The rows lie along a hidden order. The number after each row says roughly how far along it the row is, from 0 to 10. A new part has a new order.
(in the rows, 128 means zero)
[137 129 113 140 151 135 115 126 125 116 145 129 128 128 123 101 101 131
 127 120 136 138 111 175 122 130 138 159 141 141  82 131 130 125 122 105
 173 131 127 119 139 145 122 128 152 153 127 142 121 181 124 136 113 139
 130 128 131 133 141 120 130 131 132 132 127  90 114 129  97 136 129 146
  85 117 125 139 153 118 123 181 102 138 121 184 128 124 123 141 131 122
 145 148 177 125 165 131 130  86 135 126 113 124 174 132 134 208 128 135
 127 131 136 128  95  62 126 112  72 131 233 129 125 133 130 141 121 118
  39 121 233 153 126 128 117 136  50 131 131 130  41 151 130 131 138  81
 126 141 155 165 121 118 104 120 119 127 115 145 106 125 153 111 193 126
 128 131 131 126 127 114 128 113 126 121 161  70 120 111 134 115 112 143
 127 139 137 138 103 116 209 113 133 148 126 125 121 133 126 125 151 129
 117 122 127 175 125  58 136 131 137 130 134 145 136 114 170 140  91 131
 138 130 144  85 129 114 122 145 127 112 112 124 121 113 102 118 143 114
 124 121 135 171 129 177 135 183 123 136  94 127 115 135 127 127 150  84
 129 130 123 144 121]	4
[127 154 100 150 141 138 100 127 151 101 142 131 122 131  39 104 129 130
 133 125 154 138 110 172 124 119 126 153 151 150  91 118 147  87 131 112
 138 133 130 134 140 167 129 187 164 149 138 146 126 209 125 137 110 145
 129 130 126 143 142 118 129  99 129 160 136  73 108 145  86 134 125 137
  83 120 151 117 159 133 111 214 126 131 127 191 121 111 116 135 133 120
 173 144 196 156 167 136 131  81 153 127 106 124 162 145 159 198 130 127
 125 134 130 136  93  53  96 105  38  95 255 134 127 150 125 131 122 120
  37 114 223 242 123 123 123  96  57 128 135 129  48 150 123 130 131  97
 120 143 145 182 121 108 116 108 108 121 113 213  99 138 168 123 199 127
 133 142 138 126 123 151 143 129 126 108 162  96 130  89 128 106 131 138
 133 144 135 100 105 115 159 107 131 142 124 118 133 132 122 109 145 131
 117 123 125 149 128  76 133 129 140 133 140 159 144 109 182 157  94 160
 139 124 155 131 122 126 126 131 129 111 111 117 133 109 108 123 137 108
 121 133 145 163 128 158 135 176 127 141 114 104 123 133 130 128 156 112
 137 121 116 150 155]	1
[135 132 134  71 139 121 151 132 135 161 136 115 135 132 151 170  92 126
 133 164 107 121 132 141 112 118 167 141 136 133  64 102 114 131 136 143
 174 129 123  92 131 139 115  68 106  92 127 146 115  20 132 115 101 121
 130 107 129 111 114 146 124 159 130  94 119 208 138 156 173 147 129  98
 128 152 107 126 102 129 108   6  95 112 143  87 134 117 131 115  99 135
 120  79 118 102 123 104 133 176 136 127 147 123 109 118 106 196 132 131
 135 149 125 124 118 114 146 159 131 138  16 137 132 104 125 125 108 136
  33 140 186  83 132 120 134 201  63 127 114 127  58 114 124 123 104  73
 147 126 172 103 133 137 123 209 124 143 128  79 157 156 130 114 188 118
 124 125 117 127 129 137 120 147 124 114 105  42  91 129 116 128 116 126
 125 125 134 172 143 132 118 161 124 102 136 135 139 148 123 108 126 121
 134 130 125 126 128  62 138 118 119 132 118 192 118 134 132 154 112 120
 118 137 117 150 130 122 135 142 130 120 139 127 135 143 133 130 159 136
 123 132  85 139 129 108 124  99 154 131 120 115 126 131 110 128 114 166
 119 143 119 120 141]	6
[134 129 122 101 144 125 163 134 123 163 123  94 141 141  82 206 122 128
 127 166 109 133  96 123 115 105 179 124 145 131  78  12 136 120 121 175
 184 120 135 103 137 175 127 115 111 127 106 141 121 111 122 141 103 133
 128  97 130 108 122 140 110 159 135 124 112 178 104 155 183 148 123 103
 139 169 119 128 126 116 105   1 133 104 115  46 153 100 125 114 116 109
 108  70 161  73 159  83 131 144 143 121 119 124 168 142 139  94 148 126
 142 122 130 131 194  89 112 115  52 138 160 143 133 104 129 135  84  83
  43 134 133  49 131 129 126 196  59 128 122 110  47 112 133 122 115  87
 148 143  59 138 138 140 135 255 129 129 128 230 143 169 121 113 189 121
 127 128 137 126 135  85 113 140 121  93 113   1 120 164 128 131 102 142
 126 116 150 167 129 119 115 149 162 101 124 124 127 166 128  83 110 114
 126 126 130 122 129 103 121 124 128 130 160 228 135 125 168 141  86 140
 135 138 147 114 130 102 133 173 175 119 178 112 120 114 121 125 177 136
 126 126  79 152 131  92 126 110 157 129 105 135 113 129 107 130 154 168
 109 128 111 131 137]	5
[148 149 109 117 123 143 126 124 122 138 132 145 129 128 156 104  92 128
 135 153 120 136 104 139 124 130 124 137 130 155  74  79 119 120 140  73
 151 132 119 124 132 140 108 161 124 123 144 153 127 124 137 116 120 132
 126 130 135 127 144 132 135 150 131  95 112 138 111 157 146 144 145 142
 113 114 133 127 136 136 111 149 131 115 142  74 124 127 103 113 132 133
 158 118 221  75 150 128 130 133 149 117 139 118 135 144 136 250 125 126
 143 139 119 129 106  75 160 103 109 126 204 117 132 171 120 128 121 145
  16 127 156 206 130 121 130 118  56 128 139 148  58 141 112 121 119  73
 132 121  73 159 125 105 118  83 114 108 124  92 138 124 142 116 175 127
 135 138 123 127 120 182 107 126 127 138 144 142 119 104 114 122 134 134
 128 148 133 100 130 112 141 121 145 109 130 116 139 137 127 108 144 126
 127 113  99 113 123 182 138 118 131 134 149 187 126 114 184 172 125 155
 122 137 142 151 132 122 130 163 128 129 100 115 150  96 119 113 141 120
 123 129 130 179 125 130 130 156 140 142 204 145 127 137 127 126 112 132
 100 150 113 138 142]	3
[125 120 136 188 113 124 132 122 102 128 117 134 129 120  97 134 199 128
 119 101 125 140 107  77 146 153  73  87 112 118  87 161 128 150 114 123
  75 127 129 161 125  89 138 145 141 151 108 150 142 195 130 128 159 130
 122 144 127 131 130 120 135 130 127 159 142 114  97  95 117 106 135 194
 183 118 138 111 140 132 151 154 128 146 114 200 132 141 104 130 175 133
  85 156 147 164 115 134 121 106 111 126 106 120 123 131 149 255 119 124
 134  88 130 129 204 179 124 101 140 131 175 116 131 143 135 125 144 100
  21 125  12 111 127 140 132  56  57 159 140 119  55 112 134 131 176  75
 119 119 110 120 127 127 147  68 155  95 141 181 102 100  94 135 169 139
 133 121 142 127 130 123 115 108 126 152 123 173 182 166 142 147 132 130
 131 128 114  95 143 121 160 103 150 138 120 104 105 109 143 123 103 129
 117 117 106 124 133 110 112 142 136 125 136  61 152 135  87 112 146 142
 143 126 143 128 127 109 126 139 146 151 146 135 122  90 122 118  94 145
 132 107 169 130 128 105 129 123 108 120 167 165 133 117 142 128 122 108
 135 126 135 116  93]	8
[138 147 132  83 118 126 135 131 134 157 121 125 129 133 154 164 137 126
 139 157 109 130 124 134 114 107 138 149 126 125  91  63 137 118 127 136
 196 133 132 110 138 146 124 189 118 104 131 144 123 103 132 134 103 123
 127 109 129 123 126 138 123 126 130 119 121 139 127 156 133 137 125  81
  88 121 127 129 112 132  93  89 116 114 125  49 129 120 123 125 126 121
 102 100 122 110 135 127 131 147 125 121 129 124 147 142 123 171 151 122
 131 117 121 130 163 142 134 129 125 137 155  92 133 162 125  93 113 119
  28 133 215 106 130 122 114 162  59 133 137 132  50 126 133 123  84  84
 136 130  78 130 125 135 133 154 130 143 135 124 147 143 122 113 194 129
 132 128 123 126 137 143 113 147 121 118 119  38 110 133 118 138 132 132
 126 117 124 140 130 125 119 128 157 122 128 135 149 148 118  87 126 124
 142 130 127 117 127 114 134 110 115 125 145 183 125 120 141 150 114 126
 123 130 125 168 127 123 130 126 141 145 143 127 129 155 124 120 146 127
 129 147 125 110 124  99 129 126 150 126 112 134 144 129 121 128 148 152
 122 113 123 136 156]	2
[135 154 125 118 137 126 117 131 138 146 134 122 123 133  11 142 142 125
 140 138 115 132 122 172 108  95 150 178 133 120  99 112 120 107 120 143
 226 137 138 109 146 165 132 211 135 137 129 136 121 160 119 150  92 129
 131 109 126 133 135 126 123  93 131 145 131  78 130 157  77 135 111  90
  63 108 131 134 123 132  91 142 125 122 112  96 135 119 131 151 115 103
 153 120  98 150 150 144 131 104 112 125 113 128 188 142 132 144 162 129
 114 112 127 137 129 116 111 132  84 141 221 128 127 160 131  98 118  94
  44 129 255 137 127 126  96 182  65 117 139 123  38 140 138 129  80  88
 132 146 118 170 120 140 117 149 129 147 128 140 128 129 142 105 201 131
 129 128 128 125 141 114 126 138 119 108 152   5  93 113 121 131 128 138
 125 113 129 145 102 120 194 113 149 159 126 145 142 148 110  88 143 125
 141 138 149 154 125  80 139 114 120 123 148 148 128 111 158 126  86 101
 136 121 123 152 126 120 121 103 130 135 129 127 114 164 108 120 142 117
 132 145 136 110 126 151 134 158 139 126  39 128 145 132 122 124 189 112
 141  95 132 148 165]	0
[130 154 136  98 143 116 123 130 139 144 152 130 128 126 191 135 140 129
 136 142 125 123 135 144 114 135 115 153 129 144  69 190 113 127 125 130
 166 140 125 124 133 112 121  72 136 108 125 151 120  89 141 115 101 129
 126 121 124 129 118 132 137 133 129 153 149 189 131 123 109 132 128 150
 130 131 115 126 111 128  81  89 139 140 155 255 120 119 134 124 131 145
 115  97 120 190 108 128 131 145 132 127 124 119 117 113 117 255 123 130
 122 154 121 124 143 112 128 160 158 115  82 113 131 125 131 105 129 150
  16 139 213 143 129 121 143 143  66 124 128 125  51 108 129 129 146  76
 135 127 131 107 121 128 127 150 142 135 132  90 123 145 143 122 167 126
 128 121 122 127 126 136 131 146 122 126 135 132 123 118 128 116 132 125
 129 133 107 153 150 129  99 140 113 135 132 114 126 126 126 130 120 128
 131 120 108 155 133 149 140 129 119 130 115 113 139 130  76 152 111 145
 127 134 126 181 123 113 132 119 120 134 122 137 133 137 113 127 123 137
 119 130 130 112 128 110 128 115 134 135 171  96 143 121 129 129 107 126
 142 140 120 116 132]	5
[130 133 142  85 109 121 144 131 138 162 114 126 131 131 122 165 124 134
 134 156 107 120 142 104 121 119 141 130 119 124  77  90 140 131 134 154
 137 131 127 116 123 128 126 145  97  84 133 145 128  42 135 118 124 118
 127 112 128 116 116 142 124 140 128 107 127 180 143 146 160 132 127  97
 145 135 122 115  97 133 108  47 131 115 133  42 130 129 135 113 116 127
 144  95 102 122 100 123 129 191 127 125 146 123  90 126 115 196 139 120
 139 133 116 125 160 182 146 138 173 131  38 147 133 130 124 108 127 141
  49 140 135  95 132 121 131 163  58 125 128 138  54 105 125 124  99  87
 139 116 124  80 133 139 141 162 133 139 140  93 164 140 113 129 196 125
 127 126 122 126 132 183 118 151 125 132  96 128 114 143 116 146 132 116
 127 113 123 143 146 135 133 146 135 108 134 143 147 135 122 118 115 125
 146 133 126  95 129 163 129 116 115 127 125 155 108 136 106 126 143 117
 113 129 109 177 127 136 136 121 128 142 143 129 134 154 137 132 127 138
 129 145 113  90 125  90 123  85 147 125 113 124 142 124 120 128 108 172
 125 128 127 121 145]	6
[114 154 144  86 122 113 142 137 154 154 122 112 128 135 107 189 141 126
 132 156 122 112 157 112 117 116 134 135 127 122  78 144 126 115 131 175
 123 134 132 123 124 126 138 103 125  95 127 142 123  40 133 119 107 120
 126 106 120 120 103 140 119 121 128 145 148 188 156 143 135 126 117  99
 150 143 127 117 101 126  98  67 131 123 141 104 128 115 155 123 111 136
 119  83  74 184  90 117 132 180 134 131 131 124  95 110 116 156 140 121
 125 152 120 125 161 160 107 175 158  99  51 132 132 109 130  97 126 131
  37 137 171 114 130 118 143 175  56 119 121 124  45  96 126 127 114  88
 139 125  69  78 131 147 152 206 138 152 137 129 153 160 129 133 197 122
 124 125 119 126 131 173 145 159 124 108 106  79 118 140 119 132 134 112
 130 108 112 165 152 144 189 159 113 112 133 142 143 132 117 134 105 127
 142 136 137 118 136 121 129 123 115 126 103 123 120 142  64 117 128 131
 119 123 114 176 120 138 137  88 119 139 159 137 129 169 139 143 122 137
 126 150 107  65 128  89 121  73 148 125  85  74 146 119 122 125 121 179
 150 119 128 115 165]	6
[120 154 111 170 128 133  96 124 135  79 141 147 122 120 157  75 150 132
 130 105 158 134 124 140 133 148  81 138 133 149  81 210 128 110 130  91
  98 133 127 162 131 120 129 143 172 151 138 148 133 207 131 123 132 141
 126 147 124 150 141 114 139 100 125 171 149  87 113 105  73 116 135 185
 121 108 150 129 154 131 129 250 151 154 139 255 115 126 116 133 149 149
 108 155 156 183 133 149 127  90 140 130 101 120 131 127 151 255 115 130
 118 137 128 131  95 102 105 126 133  87 239 158 127 131 129 134 151 141
  26 116 178 247 123 128 146  67  57 137 136 132  61 136 126 134 167  79
 114 133 131 153 116 108 128  53 125 115 118 164  89 118 156 136 173 133
 134 134 129 127 118 175 147 122 129 133 158 255 145  98 134 109 135 130
 134 150 116  95 132 123 101 107 118 148 125 102 118 105 131 155 134 135
 115 115 112 146 130 182 129 138 140 130 104  94 146 121 117 142 123 161
 140 124 144 126 121 131 128 114 114 121  98 129 135 100 107 125 100 120
 121 128 164 148 127 146 132 154 110 139 154 110 130 124 143 128 117  92
 144 132 125 129 130]	4
[128 100 137  94 161 119 135 127 115 134 149 118 135 122 148 119  92 129
 125 128 122 116 141 161 120 146 162 138 129 129  58 211 123 154 123 131
 143 130 120 104 124 117 116   1 125 124 119 142 113  52 130 110 102 124
 132 129 130 114 121 132 132 165 128  93 129 186 147 107 150 137 130 136
 127 150  97 138 119 126 130  69 136 142 152 217 128 129 141 126 105 144
 104 108  73 121 115 114 129 148 127 137 143 124 115  96  96 255 107 145
 101 163 133 119  91  91 156 172 143 145   1 127 124  68 132 158 126 147
  37 139 171  57 130 130 142 178  60 135 103 118  42 121 131 132 144  86
 134 123  88 100 131 133 108 179 132 150 123  58 133 136 138 117 189 121
 119 117 120 126 124 119 131 127 131 125 122 136 104 126 128 113 112 126
 124 134 128 181 137 139 151 160  90 131 138 123 108 126 135 164 138 129
 115 132 110 174 127 165 142 135 126 132  96 118 126 140  99 144 120 114
 121 139 116 101 134 116 132 135 114 108 123 134 124 128 126 137 146 134
 122 112  90 136 134 139 125 106 128 130 102 105 112 125 123 129  92 120
 127 154 130 112  90]	10
[144  94 109 149 146 143 137 122 100 114 133 120 134 128 114 102  88 126
 122 117 124 139  98 150 132 127 159 119 138 127  80  65 123 144 125 111
 147 119 129 110 132 152 119 114 121 168 122 140 126 185 121 139 138 134
 131 135 138 122 142 124 126 153 132  98  99  90 106 130 157 140 133 121
 109 133 120 127 156 130 157 129 146 121 110  79 143 131 106 132 128 100
 106 150 165  30 171 110 126  97 133 125 129 126 179 143 128 214 122 141
 132 107 141 130 105  76 152  69  58 169 186  72 123 116 128 169 108 102
  41 120 110  88 128 144 112 133  61 132 121 118  43 155 131 127 135  87
 129 138 173 179 132 120 103 110 113 118 115 139 120 111 130 115 202 128
 129 133 136 126 128  96 111 110 131 128 140  16 129 130 133 132 110 147
 123 140 154 123 104 114  77 117 146 126 125 128 112 145 138 115 150 124
 114 126 134 145 119  73 127 131 140 131 163 164 131 118 204 127 110 115
 134 136 145  47 140 108 121 181 147 108 123 113 122  91 119 120 169 119
 131 103 113 199 131 176 132 172 120 129  75 186 102 138 120 122 145 103
 100 139 124 144 103]	7
[124 139 122 180 129 126 111 124 122 112 132 137 122 127 108 108 193 127
 128  98 142 142 114 131 133 140  88 125 125 126  91 170 123 123 115 115
 121 134 136 158 139 119 141 183 161 166 117 146 135 247 123 143 140 136
 126 139 124 143 140 111 132  99 128 180 145  67 105 110  67 110 125 159
 128 107 148 142 146 129 120 221 156 144 115 234 123 133 111 148 161 133
 144 163 151 186 133 151 126  75 108 126  93 123 160 137 156 233 133 124
 127  98 131 134 157 138 107 109 100 118 234 137 127 152 136 113 143 100
  29 120 122 150 124 134 121  61  60 126 142 119  50 136 140 132 151  89
 115 138  98 163 116 124 133  67 143 115 131 183  89 108 128 132 175 140
 132 126 140 126 131 117 133 115 124 138 146 133 160 133 141 130 129 138
 131 131 116 100 127 118 152  88 142 163 118 115 114 113 129 118 127 130
 121 123 123 155 131  94 126 136 134 124 120  70 156 119 123 122 113 139
 146 121 146 128 124 113 121 120 139 141 127 135 117 115 107 119  96 125
 133 124 174 131 128 145 133 156 107 125 119 132 137 122 141 131 161  76
 147 112 133 136 113]	4
[120 132 162  85 101 115 128 134 143 157 118 137 123 125 255 145 143 128
 135 135 110 107 174 104 126 127 116 135 103 111  76 186 140 139 132 152
 111 135 124 123 118  87 132 119 107  81 140 139 129  16 142 110 128 108
 127 121 122 123 105 137 129 119 122 116 147 176 168 119 128 115 124 102
 151 119 120 144  81 125 119  86 134 133 145  88 112 138 150 125 115 142
 150 114  14 205  61 149 130 178 110 133 153 124  67 102 101 248 130 123
 114 146 114 117 127 221 147 180 255 126   1 154 130 123 128  94 148 166
  38 142 162 108 131 119 138 150  53 129 124 143  34 103 131 130 100 102
 130 109 120  52 128 149 150 135 147 150 149  17 157 133 110 143 196 128
 124 120 115 126 131 209 137 149 130 140 106 254 110 132 118 146 148 102
 128 106 105 144 164 150 142 149 104 122 138 161 144 108 119 157 109 135
 156 140 135 100 133 169 135 119 105 123  96  60 103 147  42 101 171 102
 105 120  88 208 124 151 137  71  98 155 127 149 130 185 151 137  86 139
 130 148 128  40 125  95 121  69 135 118  92  92 157 119 132 130  94 164
 149 124 141 109 143]	7
